Here is a tiny trained network, its code and every weight. The questions are about switching its units off for an input and a target symbol, where a switched-off unit gives its printed mean instead of its output.

import numpy as np


def w(rows, s, z=0):
    codes = np.array(rows[::2]) - 128.0
    scale = np.full(codes.shape[1], s)
    scale[-1] = z or s
    return codes * scale


def norm(h):
    return h / np.sqrt((h * h).mean(-1, keepdims=True) + 1e-5)


def f(y):
    return np.maximum(y, 0)


def softmax(a):
    e = np.exp(a - a.max(-1, keepdims=True))
    return e / e.sum(-1, keepdims=True)


def log_softmax(a):
    a = a - a.max(-1, keepdims=True)
    return a - np.log(np.exp(a).sum(-1, keepdims=True))


def net(x, mask):
    ids = ['ΓΔΘΨβεμσω'.index(c) for c in x.split()]
    T = len(ids)
    res = E[ids] + P[:T]
    r = norm(res)
    for j in range(2):
        rows = slice(3 * j, 3 * j + 3)
        q, k, v = (r @ M[0][rows].T for M in (Q, K, V))
        z = softmax(np.where(np.tri(T) > 0, q @ k.T / 3**0.5, -1e9)) @ v
        o = O[0][rows]
        res = res + np.where(mask[j], z, o[:, -1]) @ o[:, :-1]
    y = f(norm(res) @ A[0][:, :-1].T + A[0][:, -1])
    res = res + np.where(mask[2:6], y, B[0][:, -1]) @ B[0][:, :-1]
    return log_softmax(norm(res)[-1] @ U[:, :-1].T + U[:, -1])


Q, K, V, O, A, B = {}, {}, {}, {}, {}, {}
E = w([
[141,30,89,207,221,247,19],'Γ',
[171,85,157,230,129,90,43],'Δ',
[194,115,176,209,103,51,67],'Θ',
[168,30,23,166,177,182,47],'Ψ',
[200,198,62,192,48,177,167],'β',
[133,187,182,254,96,211,75],'ε',
[17,150,165,119,82,87,84],'μ',
[116,194,60,91,35,97,157],'σ',
[137,218,95,11,147,188,68],'ω',
],0.0036)
P = w([
[162,3,208,103,32,192,114],'0',
[160,63,170,115,36,151,86],'1',
[159,100,145,112,45,136,66],'2',
[133,123,116,157,65,98,62],'3',
[119,142,101,171,94,89,73],'4',
[102,154,92,189,112,81,88],'5',
[96,170,79,195,149,60,105],'6',
[90,188,65,209,168,64,128],'7',
[68,207,47,204,186,77,151],'8',
],0.004)
Q[0] = w([
[193,65,198,22,180,192,178],'h0',
[153,180,112,43,70,150,40],'h0',
[144,86,116,186,74,87,134],'h0',
[138,96,205,119,226,105,255],'h1',
[149,39,141,90,102,159,136],'h1',
[148,97,203,54,77,124,217],'h1',
],0.0089)
K[0] = w([
[168,45,177,155,109,144,135],'h0',
[140,137,159,2,84,184,132],'h0',
[79,146,130,152,102,119,150],'h0',
[145,66,162,168,61,122,140],'h1',
[121,118,153,112,73,124,129],'h1',
[159,78,173,120,80,153,111],'h1',
],0.012)
V[0] = w([
[255,58,165,160,145,204,126],'h0',
[53,53,238,117,165,156,25],'h0',
[153,232,162,178,94,213,170],'h0',
[132,207,162,201,114,32,106],'h1',
[88,157,162,30,91,189,79],'h1',
[196,208,82,80,199,158,89],'h1',
],0.005)
O[0] = w([
[42,201,120,182,170,29,126,108],'h0',
[47,207,105,31,136,205,150,150],'h0',
[148,155,214,244,153,146,129,160],'h0',
[131,253,81,87,159,150,108,123],'h1',
[236,111,174,117,166,132,158,254],'h1',
[81,120,182,43,186,96,174,238],'h1',
],0.0054,0.0036)
A[0] = w([
[140,71,131,144,205,136,92,254],'n0',
[153,139,72,147,62,162,78,151],'n1',
[88,117,76,179,115,77,93,149],'n2',
[254,39,177,126,155,173,107,94],'n3',
],0.0068,0.0024)
B[0] = w([
[232,185,177,115,101,150,182,210],'n0',
[186,126,104,66,41,206,103,185],'n1',
[202,90,87,109,127,67,81,175],'n2',
[50,156,252,22,151,66,24,254],'n3',
],0.0048,0.0071)
U = w([
[157,163,58,82,72,254,198,98],'Γ',
[168,214,88,93,134,93,74,152],'Δ',
[147,61,196,131,39,146,5,252],'Θ',
[113,31,17,96,150,31,128,55],'Ψ',
[42,39,105,172,186,176,116,57],'β',
[96,241,100,243,158,122,67,10],'ε',
[119,203,54,117,165,112,123,108],'μ',
[97,168,221,74,194,78,162,130],'σ',
[222,63,117,239,130,52,184,85],'ω',
],0.0063,0.0043)

Each question gives the input, a string of symbols that net reads in full, and the target symbol t.
The units are the heads (3 rows each of Q, K, V and O) and the neurons (one row each of A and B). Each row of codes is followed by its name. A weight is (code - 128) times the scale printed after its matrix; where a second scale follows, it is the last column's (O, A, B and U).
mask holds one flag per unit, heads first, then neurons. A switched-off unit (its flag False) gives its mean, the last column of its rows in O or B, instead of its output. The means were averaged over made-up inputs and are rounded, as every weight is.
A unit's drop is (log p(t) with every unit on - log p(t) with that unit switched off) / (log p(t) with every unit on - log p(t) with every unit switched off).
The circuit of an input: a set's keep is (log p(t) with only the set's units on - log p(t) with every unit switched off) / (log p(t) with every unit on - log p(t) with every unit switched off). Starting from all 6 units, units are removed one at a time, each time the one whose removal leaves the highest keep (on an exact tie, the one counted first), for as long as the keep stays at least 0.8.
units of the circuit, in order: the units of the circuit, biggest drop first
most important unit: the unit with the biggest drop
top k neurons: the k neurons with the biggest drops, biggest first
which heads matter: for each layer, one digit per head in row order, 1 if its drop is at least 0.15 and else 0, layers parted by /
drop when u is switched off: that unit's drop, to one decimal
input Ψ β β β Γ, target ω: units of the circuit, in order : (h0; n3; h1)
input Γ Γ Ψ, target Ψ: units of the circuit, in order : (h0; h1; n3; n2)
input ε Ψ ω ω σ σ Γ β, target Θ: which heads matter : 10
input μ ε β, target Γ: units of the circuit, in order : (h0; n3)
input σ Γ Ψ Θ β Ψ, target ω: units of the circuit, in order : (h0; n3; h1)
input ε μ Γ Δ, target Γ: most important unit : h0
input σ Ψ ω ω Δ, target σ: which heads matter : 01
input Θ μ Ψ Θ, target Γ: which heads matter : 10
input Δ μ Γ β, target Γ: units of the circuit, in order : (h1; n3)
input ε β σ β ω Γ ε ε, target ε: units of the circuit, in order : (h1; n3; n0)
input σ Δ μ Ψ Θ, target Γ: units of the circuit, in order : (h0; h1; n3)
input ω ω β Δ Δ, target ω: units of the circuit, in order : (h0; n3)
input σ ω Ψ β, target σ: top 2 neurons : (n1; n2)
input Γ Θ σ ε Ψ μ Δ, target Γ: most important unit : h1
input Δ Γ ω ω β, target σ: units of the circuit, in order : (h1; n1)
input ω μ ω Γ, target σ: units of the circuit, in order : (h1; h0; n1)
input ω μ ε Γ Θ σ Δ ε μ, target Γ: units of the circuit, in order : (h1; h0; n3)
input β ε ε Ψ ε, target ε: top 2 neurons : (n3; n0)
input σ σ ε ε ω Ψ β Γ, target ω: top 2 neurons : (n3; n0)
input ω Θ μ Ψ Γ, target Γ: most important unit : h0
input Θ ω ω σ, target σ: top 2 neurons : (n1; n2)
input ω ω σ, target σ: drop when h1 is switched off : 0.8
